Below are the code and all the weights of a small trained network. Each question names an input and a class and asks about switching units off, where a switched-off unit gives its printed mean instead of its output.

import numpy as np


def w(rows, s, z=0):
    codes = np.array(rows[::2]) - 128.0
    scale = np.full(codes.shape[1], s)
    scale[-1] = z or s
    return codes * scale


def f(y):
    return y / 2 * (1 + np.tanh(0.7978845608 * (y + 0.044715 * y**3)))


def log_softmax(a):
    a = a - a.max(-1, keepdims=True)
    return a - np.log(np.exp(a).sum(-1, keepdims=True))


def net(x, mask):
    res = np.array(x, float).reshape(1, 7) / 4 @ E
    y = f(res @ A[0][:, :-1].T + A[0][:, -1])
    res = res + np.where(mask, y, B[0][:, -1]) @ B[0][:, :-1]
    return log_softmax(res[-1] @ U[:, :-1].T + U[:, -1])


A, B = {}, {}
E = w([
[84,127,77,130,95,83,2,132,106,177],'x0',
[183,201,101,99,160,99,103,88,69,94],'x1',
[50,186,153,101,113,93,133,181,89,44],'x2',
[146,106,164,136,122,110,124,107,113,110],'x3',
[116,108,164,101,134,253,103,74,49,73],'x4',
[124,162,123,91,170,117,125,146,118,69],'x5',
[151,134,149,59,157,82,89,101,143,110],'x6',
],0.0099)
A[0] = w([
[93,159,147,66,141,123,79,111,99,88,134],'n0',
[126,131,116,154,91,141,156,99,184,141,80],'n1',
[131,117,154,123,96,108,141,118,157,128,127],'n2',
[73,142,149,94,127,132,164,121,143,112,106],'n3',
[75,102,135,182,116,109,155,172,157,140,180],'n4',
[152,76,145,125,177,129,108,165,116,152,67],'n5',
[136,61,150,171,126,131,249,121,209,164,147],'n6',
[104,155,140,108,121,71,97,145,103,100,250],'n7',
[65,171,126,139,104,90,102,183,128,134,161],'n8',
[118,67,127,152,113,181,16,88,93,183,252],'n9',
[125,148,129,144,133,228,210,130,66,122,178],'n10',
[154,99,120,161,137,147,114,108,101,153,155],'n11',
[209,161,71,140,148,70,130,106,174,167,245],'n12',
],0.012,0.0015)
B[0] = w([
[105,188,177,101,84,125,80,146,98,179,202],'n0',
[144,120,181,108,152,141,111,171,127,100,164],'n1',
[122,143,85,141,133,128,119,190,108,154,145],'n2',
[135,118,131,153,103,173,134,111,115,140,162],'n3',
[115,59,75,139,157,126,165,169,166,139,193],'n4',
[117,147,118,148,93,112,114,160,116,145,143],'n5',
[160,60,205,95,100,139,155,252,42,160,250],'n6',
[69,182,119,79,143,145,93,137,151,153,189],'n7',
[50,99,94,123,133,90,177,110,192,92,189],'n8',
[165,81,142,184,70,106,17,108,148,93,239],'n9',
[145,159,117,149,151,227,185,74,150,65,227],'n10',
[113,126,128,167,103,148,141,117,122,123,163],'n11',
[225,140,116,136,184,80,131,79,89,167,216],'n12',
],0.015,0.014)
U = w([
[57,122,82,119,158,131,154,151,178,145,29],'0',
[143,72,170,113,145,157,180,233,88,179,194],'1',
[182,181,92,114,230,81,120,75,110,195,65],'2',
[162,157,144,172,157,254,193,84,102,83,248],'3',
[63,231,158,54,119,164,96,124,113,150,115],'4',
[143,72,110,230,46,162,13,82,152,121,116],'5',
],0.0082,0.0016)

Each question gives the input, the list of numbers given to net, and the class t.
The units are the neurons (one row each of A and B). Each row of codes is followed by its name. A weight is (code - 128) times the scale printed after its matrix; where a second scale follows, it is the last column's (A, B and U).
mask holds one flag per neuron, in row order. A switched-off neuron (its flag False) gives its mean, the last column of its row in B, instead of its output. The means were averaged over made-up inputs and are rounded, as every weight is.
A unit's drop is (log p(t) with every unit on - log p(t) with that unit switched off) / (log p(t) with every unit on - log p(t) with every unit switched off).
The circuit of an input: a set's keep is (log p(t) with only the set's units on - log p(t) with every unit switched off) / (log p(t) with every unit on - log p(t) with every unit switched off). Starting from the 12 units with the biggest drops (on a tie, the unit counted first), units are removed one at a time, each time the one whose removal leaves the highest keep (on an exact tie, the one counted first), for as long as the keep stays at least 0.8.
circuit, biggest first: the units of the circuit, biggest drop first
top k neurons: the k neurons with the biggest drops, biggest first
drop when u is switched off: that unit's drop, to one decimal
input [-2,2,-6,-8,-2,7,-7], class 3: top 2 neurons	(n10 n0)
input [0,-3,-2,1,-1,8,5], class 4: top 4 neurons	(n6 n9 n12 n4)
input [-1,-5,4,-7,5,7,4], class 4: circuit, biggest first	(n0)
input [7,-2,2,3,0,6,-7], class 0: top 2 neurons	(n8 n7)
input [1,-2,3,1,1,-5,7], class 4: top 2 neurons	(n9 n6)
input [6,8,6,1,-6,-6,-1], class 2: top 2 neurons	(n12 n6)
input [5,2,7,-8,-3,5,0], class 4: top 2 neurons	(n0 n7)
input [5,-4,3,-7,-3,-6,-7], class 0: top 2 neurons	(n8 n4)
input [7,-4,5,-4,0,5,-2], class 0: drop when n8 is switched off	0.7
input [-5,4,6,-4,-5,-4,8], class 2: drop when n12 is switched off	0.7
input [3,3,3,5,2,-3,7], class 4: drop when n3 is switched off	0.0
